Below is a small trained network, with its code and all its weights. Each question gives an input and a target symbol and asks what happens when units are switched off, that is, made to give their printed mean instead of their output.

import numpy as np


def w(rows, s, z=0):
    codes = np.array(rows[::2]) - 128.0
    scale = np.full(codes.shape[1], s)
    scale[-1] = z or s
    return codes * scale


def f(y):
    return np.maximum(y, 0)


def softmax(a):
    e = np.exp(a - a.max(-1, keepdims=True))
    return e / e.sum(-1, keepdims=True)


def log_softmax(a):
    a = a - a.max(-1, keepdims=True)
    return a - np.log(np.exp(a).sum(-1, keepdims=True))


def net(x, mask):
    ids = ['ΠΦαβγδεζθλμστψω'.index(c) for c in x.split()]
    T = len(ids)
    res = E[ids] + P[:T]
    u = 0
    for l in range(3):
        q, k, v = (res @ M[l].T for M in (Q, K, V))
        z = softmax(np.where(np.tri(T) > 0, q @ k.T / 2**0.5, -1e9)) @ v
        res = res + np.where(mask[u], z, O[l][:, -1]) @ O[l][:, :-1]
        u += 1
        y = f(res @ A[l][:, :-1].T + A[l][:, -1])
        res = res + np.where(mask[u : u + 12], y, B[l][:, -1]) @ B[l][:, :-1]
        u += 12
    return log_softmax(res[-1] @ U[:, :-1].T + U[:, -1])


Q, K, V, O, A, B = {}, {}, {}, {}, {}, {}
E = w([
[111,92,112,129,126,178,162],'Π',
[189,118,85,143,198,151,84],'Φ',
[183,107,108,95,183,136,100],'α',
[199,85,163,88,87,152,45],'β',
[78,128,243,144,143,112,124],'γ',
[177,91,97,102,126,170,102],'δ',
[117,8,139,112,149,86,88],'ε',
[169,245,82,151,220,111,126],'ζ',
[95,205,81,158,98,78,132],'θ',
[98,99,98,73,124,56,93],'λ',
[209,136,67,134,155,122,103],'μ',
[175,27,120,190,111,146,133],'σ',
[170,133,96,197,75,145,71],'τ',
[70,135,162,177,71,50,64],'ψ',
[164,152,152,178,227,82,101],'ω',
],0.017)
P = w([
[56,114,148,153,156,175,89],'0',
[73,95,136,167,138,135,122],'1',
[91,95,128,179,117,99,147],'2',
[120,85,122,187,98,61,167],'3',
[133,83,119,206,86,35,194],'4',
[155,74,113,215,70,2,212],'5',
],0.0079)
Q[0] = w([
[167,202,124,65,4,226,165],'0.h1',
[76,34,101,185,100,162,161],'0.h1',
],0.025)
K[0] = w([
[166,171,125,119,164,202,15],'0.h1',
[196,121,130,177,125,2,119],'0.h1',
],0.032)
V[0] = w([
[230,178,156,72,166,105,168],'0.h1',
[36,134,254,110,174,142,152],'0.h1',
],0.009)
O[0] = w([
[147,65,132,36,148,143,167,3],'0.h1',
[242,162,255,189,150,89,163,97],'0.h1',
],0.0047,0.006)
A[0] = w([
[107,50,157,63,191,169,186,74],'0.n1',
[100,125,194,67,200,68,183,57],'0.n2',
[113,190,147,44,107,156,178,84],'0.n3',
[107,174,172,25,98,118,174,96],'0.n4',
[169,197,67,58,189,127,187,86],'0.n5',
[220,197,85,95,209,133,180,87],'0.n6',
[113,206,162,19,137,144,206,101],'0.n7',
[108,187,141,62,146,155,152,95],'0.n8',
[85,129,105,166,228,82,184,2],'0.n9',
[50,159,47,92,170,149,156,51],'0.n10',
[132,155,145,62,121,131,162,89],'0.n11',
[122,207,147,2,104,141,166,97],'0.n12',
],0.0081,0.007)
B[0] = w([
[95,254,151,79,182,116,129,193],'0.n1',
[65,240,99,98,239,128,125,175],'0.n2',
[82,143,158,132,113,128,132,128],'0.n3',
[184,149,61,190,131,134,104,128],'0.n4',
[146,217,95,112,134,153,104,171],'0.n5',
[71,193,148,196,226,89,80,253],'0.n6',
[176,78,82,120,113,117,193,132],'0.n7',
[141,48,110,86,129,115,162,133],'0.n8',
[181,115,9,27,15,213,91,178],'0.n9',
[73,168,191,229,98,116,91,208],'0.n10',
[148,136,135,117,104,131,137,128],'0.n11',
[184,118,153,229,121,65,133,129],'0.n12',
],0.0077,0.0013)
Q[1] = w([
[104,147,170,92,6,194,152],'1.h1',
[131,195,166,52,146,128,151],'1.h1',
],0.022)
K[1] = w([
[220,174,94,114,126,169,2],'1.h1',
[70,161,202,108,209,246,99],'1.h1',
],0.025)
V[1] = w([
[122,138,125,181,159,250,204],'1.h1',
[149,42,133,151,197,143,102],'1.h1',
],0.013)
O[1] = w([
[204,59,6,93,52,15,178,38],'1.h1',
[13,88,105,175,131,85,255,253],'1.h1',
],0.0058,0.0029)
A[1] = w([
[85,112,66,95,78,218,118,88],'1.n1',
[171,65,143,39,162,174,128,33],'1.n2',
[190,117,215,146,122,117,159,52],'1.n3',
[132,106,153,148,49,197,116,98],'1.n4',
[49,151,122,8,148,89,146,78],'1.n5',
[70,133,129,87,70,120,87,65],'1.n6',
[161,106,109,70,158,229,198,151],'1.n7',
[160,139,119,159,140,184,222,71],'1.n8',
[150,70,86,147,142,122,118,61],'1.n9',
[144,68,164,83,61,159,97,112],'1.n10',
[166,116,156,144,122,143,99,162],'1.n11',
[128,45,158,113,125,52,86,2],'1.n12',
],0.014,0.0057)
B[1] = w([
[160,133,112,221,222,111,102,252],'1.n1',
[110,177,65,129,56,124,84,140],'1.n2',
[149,96,82,217,137,105,73,182],'1.n3',
[157,153,110,150,72,143,217,253],'1.n4',
[188,130,138,151,75,26,54,160],'1.n5',
[160,148,155,122,88,73,176,192],'1.n6',
[111,85,220,88,156,97,201,173],'1.n7',
[93,120,138,138,68,133,7,206],'1.n8',
[134,96,73,117,106,190,183,239],'1.n9',
[180,64,188,189,176,114,138,182],'1.n10',
[162,135,160,54,92,124,150,218],'1.n11',
[154,184,155,182,141,161,94,183],'1.n12',
],0.015,0.0051)
Q[2] = w([
[91,78,86,116,137,102,118],'2.h1',
[123,3,133,177,160,138,145],'2.h1',
],0.056)
K[2] = w([
[164,57,142,125,225,175,126],'2.h1',
[248,216,2,138,231,198,138],'2.h1',
],0.033)
V[2] = w([
[3,137,128,102,5,42,72],'2.h1',
[174,145,2,67,241,141,107],'2.h1',
],0.0022)
O[2] = w([
[125,206,111,51,41,115,126,5],'2.h1',
[158,129,150,168,226,32,250,115],'2.h1',
],0.0014,0.0025)
A[2] = w([
[130,136,93,127,71,237,121,34],'2.n1',
[137,85,119,138,129,36,150,120],'2.n2',
[31,115,47,108,100,168,132,117],'2.n3',
[122,243,79,95,137,109,84,2],'2.n4',
[57,106,190,66,167,170,135,120],'2.n5',
[183,85,106,3,224,78,89,80],'2.n6',
[188,157,47,76,198,174,87,135],'2.n7',
[34,73,129,98,204,121,108,151],'2.n8',
[113,85,181,41,119,79,122,155],'2.n9',
[48,140,165,83,185,107,120,175],'2.n10',
[76,165,196,101,112,126,177,16],'2.n11',
[136,204,72,70,239,140,72,82],'2.n12',
],0.012,0.0087)
B[2] = w([
[106,147,120,30,143,32,154,190],'2.n1',
[129,134,105,41,188,129,89,254],'2.n2',
[198,149,166,96,156,213,42,207],'2.n3',
[5,121,172,81,201,228,167,172],'2.n4',
[106,233,123,95,103,176,179,162],'2.n5',
[21,147,185,116,210,204,201,152],'2.n6',
[111,161,150,238,122,128,129,189],'2.n7',
[77,32,142,177,87,133,95,196],'2.n8',
[180,152,70,153,65,129,185,165],'2.n9',
[145,153,143,95,142,9,175,185],'2.n10',
[116,63,90,101,167,198,26,154],'2.n11',
[169,68,67,38,53,58,42,164],'2.n12',
],0.015,0.0086)
U = w([
[130,197,38,188,147,133,151,253],'Π',
[124,122,119,168,140,159,82,39],'Φ',
[121,139,110,95,169,99,170,126],'α',
[197,122,211,140,141,121,156,162],'β',
[145,207,161,147,203,78,68,21],'γ',
[126,125,71,102,29,128,168,188],'δ',
[82,146,156,180,109,85,112,148],'ε',
[80,158,73,120,135,106,85,63],'ζ',
[105,226,156,135,141,164,127,147],'θ',
[152,254,145,100,90,52,104,144],'λ',
[135,128,85,154,75,98,75,69],'μ',
[178,132,75,71,117,144,114,197],'σ',
[114,64,86,142,137,131,133,86],'τ',
[146,217,178,156,69,119,35,58],'ψ',
[143,88,100,112,105,52,120,108],'ω',
],0.0072,0.0062)

Each question gives the input, a string of symbols that net reads in full, and the target symbol t.
The units are the heads (2 rows each of Q, K, V and O) and the neurons (one row each of A and B). Each row of codes is followed by its name. A weight is (code - 128) times the scale printed after its matrix; where a second scale follows, it is the last column's (O, A, B and U).
mask holds one flag per unit, layer by layer, with each layer's heads first. A switched-off unit (its flag False) gives its mean, the last column of its rows in O or B, instead of its output. The means were averaged over made-up inputs and are rounded, as every weight is.
A unit's drop is (log p(t) with every unit on - log p(t) with that unit switched off) / (log p(t) with every unit on - log p(t) with every unit switched off).
The circuit of an input: a set's keep is (log p(t) with only the set's units on - log p(t) with every unit switched off) / (log p(t) with every unit on - log p(t) with every unit switched off). Starting from the 12 units with the biggest drops (on a tie, the unit counted first), units are removed one at a time, each time the one whose removal leaves the highest keep (on an exact tie, the one counted first), for as long as the keep stays at least 0.8.
units of the circuit, in order: the units of the circuit, biggest drop first
most important unit: the unit with the biggest drop
k most important neurons: the k neurons with the biggest drops, biggest first
top k neurons in layer l: the k neurons of layer l with the biggest drops, biggest first
drop when u is switched off: that unit's drop, to one decimal
input ω ω ω γ β α, target γ: units of the circuit, in order : 0.h1; 1.n3; 2.n2
input Π β θ Φ, target θ: top neuron in layer 2 : 2.n6
input Π ε β Π Π α, target Π: 2 most important neurons : 1.n12; 2.n7
input Π σ Π Π, target Φ: 2 most important neurons : 2.n3; 1.n4
input Π Π θ μ, target θ: 3 most important neurons : 2.n6; 1.n11; 2.n4
input ω β γ μ Φ Π, target γ: units of the circuit, in order : 0.h1; 1.n5; 1.n1; 2.n2
input β α σ σ, target σ: 3 most important neurons : 2.n3; 1.n9; 2.n1
input Π β β β Π, target ε: 2 most important neurons : 2.n8; 1.n1
input ω τ β ζ α, target α: top 2 neurons in layer 1 : 1.n7; 1.n4
input Π σ α τ δ, target Π: units of the circuit, in order : 0.h1; 1.n1; 2.n7
input Π α τ Π, target Π: top 2 neurons in layer 1 : 1.n1; 1.n4
input α β Π Π, target ε: 2 most important neurons : 2.n8; 1.n7
input ζ Π Π τ Π μ, target Π: top 2 neurons in layer 1 : 1.n9; 1.n8
input Π α ζ Π, target α: 3 most important neurons : 1.n7; 2.n6; 0.n1
input β ψ τ, target λ: most important unit : 2.n1
input ζ Π γ ζ ω, target γ: 2 most important neurons : 1.n3; 2.n2
input α ζ Π Π, target α: 3 most important neurons : 1.n7; 0.n1; 2.n6
input ω Π ω, target Π: top 2 neurons in layer 1 : 1.n9; 1.n12
input ψ α Π, target λ: top 2 neurons in layer 2 : 2.n1; 2.n8
input Π α Π Π, target ω: top 2 neurons in layer 0 : 0.n1; 0.n6
input α Π Π, target ω: most important neuron : 1.n7
input τ σ α, target σ: 2 most important neurons : 2.n3; 1.n1
input Π Π Π λ ω α, target λ: 2 most important neurons : 2.n10; 2.n5
input β Π Π Π, target σ: 3 most important neurons : 2.n3; 1.n9; 0.n9
input ω θ ω Π, target δ: 3 most important neurons : 1.n7; 2.n9; 2.n5
input β Π τ θ ω, target θ: 2 most important neurons : 2.n6; 1.n11
input α α Π α, target Π: most important unit : 1.h1
input Φ ω ψ, target ψ: drop when 1.n12 is switched off : 0.0
input θ α γ, target γ: drop when 0.h1 is switched off : 1.2
input Π β Π Π ζ, target ζ: drop when 2.n12 is switched off : 1.5
